Below is a small trained network, with its code and all its weights. Each question gives an input and a class and asks what happens when units are switched off, that is, made to give their printed mean instead of their output.

import numpy as np


def w(rows, s, z=0):
    codes = np.array(rows[::2]) - 128.0
    scale = np.full(codes.shape[1], s)
    scale[-1] = z or s
    return codes * scale


def f(y):
    return np.maximum(y, 0)


def log_softmax(a):
    a = a - a.max(-1, keepdims=True)
    return a - np.log(np.exp(a).sum(-1, keepdims=True))


def net(x, mask):
    res = np.array(x, float).reshape(1, 3) / 4 @ E
    y = f(res @ A[0][:, :-1].T + A[0][:, -1])
    res = res + np.where(mask, y, B[0][:, -1]) @ B[0][:, :-1]
    return log_softmax(res[-1] @ U[:, :-1].T + U[:, -1])


A, B = {}, {}
E = w([
[45,33,69,151,96,55,120,3,173,114,237],'x0',
[35,120,105,122,138,83,199,237,146,51,144],'x1',
[41,75,243,202,214,174,154,71,145,127,69],'x2',
],0.0069)
A[0] = w([
[209,138,141,146,132,132,85,11,101,155,117,106],'n1',
[180,152,160,114,142,134,130,223,131,132,80,102],'n2',
[161,146,51,101,81,86,122,146,117,131,167,95],'n3',
[1,131,109,135,133,85,157,229,114,64,146,88],'n4',
[106,122,177,135,164,166,141,135,131,130,91,112],'n5',
[184,138,54,97,96,99,128,150,136,134,176,127],'n6',
[109,129,124,123,117,134,143,136,129,115,128,245],'n7',
[21,109,214,139,167,120,146,53,130,131,94,117],'n8',
[57,94,72,128,106,75,127,23,145,116,212,112],'n9',
[163,135,144,118,101,136,125,49,123,131,130,126],'n10',
],0.013,0.012)
B[0] = w([
[69,109,112,84,127,130,171,174,155,160,117,204],'n1',
[134,144,131,148,95,173,137,132,105,118,68,188],'n2',
[127,122,86,156,111,152,127,137,126,99,186,192],'n3',
[86,103,113,73,112,177,158,144,158,182,136,203],'n4',
[126,142,87,158,101,130,121,126,119,111,132,171],'n5',
[76,114,103,192,125,116,111,100,131,107,124,203],'n6',
[109,134,143,147,199,3,113,152,135,147,76,214],'n7',
[117,128,75,178,105,127,112,123,122,94,167,215],'n8',
[166,165,161,132,116,165,131,145,96,120,56,249],'n9',
[100,118,118,113,136,138,135,149,146,145,134,172],'n10',
],0.021,0.016)
U = w([
[153,183,152,148,98,171,141,138,55,123,60,132],'0',
[102,105,71,193,94,119,104,117,127,79,184,111],'1',
[93,80,119,88,124,149,181,143,190,195,136,118],'2',
[137,135,157,142,199,8,99,124,127,145,113,254],'3',
[152,103,164,105,125,135,129,104,118,135,175,105],'4',
[158,108,145,126,125,136,132,118,123,127,172,103],'5',
[160,124,150,106,135,140,130,89,120,111,157,105],'6',
[155,110,145,115,127,132,106,104,133,131,157,103],'7',
],0.011,0.0078)

Each question gives the input, the list of numbers given to net, and the class t.
The units are the neurons (one row each of A and B). Each row of codes is followed by its name. A weight is (code - 128) times the scale printed after its matrix; where a second scale follows, it is the last column's (A, B and U).
mask holds one flag per neuron, in row order. A switched-off neuron (its flag False) gives its mean, the last column of its row in B, instead of its output. The means were averaged over made-up inputs and are rounded, as every weight is.
A unit's drop is (log p(t) with every unit on - log p(t) with that unit switched off) / (log p(t) with every unit on - log p(t) with every unit switched off).
The circuit of an input: a set's keep is (log p(t) with only the set's units on - log p(t) with every unit switched off) / (log p(t) with every unit on - log p(t) with every unit switched off). Starting from all 10 units, units are removed one at a time, each time the one whose removal leaves the highest keep (on an exact tie, the one counted first), for as long as the keep stays at least 0.8.
units of the circuit, in order: the units of the circuit, biggest drop first
unit that matters most: the unit with the biggest drop
top k neurons: the k neurons with the biggest drops, biggest first
drop of u: that unit's drop, to one decimal
input [-7,-6,8], class 1: top 3 neurons -> (n9, n8, n5)
input [1,3,-2], class 3: unit that matters most -> n1
input [5,-6,3], class 2: top 4 neurons -> (n1, n10, n2, n5)
input [-3,7,-5], class 2: top 3 neurons -> (n4, n8, n9)
input [8,4,-8], class 0: top 2 neurons -> (n9, n8)
input [4,1,1], class 0: top 2 neurons -> (n9, n6)
input [5,-7,1], class 2: top 3 neurons -> (n1, n10, n2)
input [-5,1,-6], class 1: top 3 neurons -> (n9, n6, n3)
input [-3,-4,5], class 1: top 2 neurons -> (n9, n4)
input [-2,-3,0], class 3: top 2 neurons -> (n4, n9)
input [6,-5,-6], class 0: top 4 neurons -> (n9, n8, n4, n5)
input [-4,-7,3], class 2: top 2 neurons -> (n1, n9)
input [-5,8,0], class 2: top 2 neurons -> (n4, n9)
input [3,-7,-3], class 2: units of the circuit, in order -> (n1)
input [6,5,-5], class 0: top 3 neurons -> (n9, n8, n1)
input [8,-7,-8], class 0: top 4 neurons -> (n9, n8, n5, n4)
input [-6,-8,-2], class 2: drop of n1 -> 0.9
input [0,5,7], class 1: drop of n8 -> 4.2
input [8,4,2], class 0: drop of n9 -> 1.4
input [-4,-6,8], class 1: units of the circuit, in order -> (n8)
input [0,3,-1], class 3: drop of n1 -> 0.5
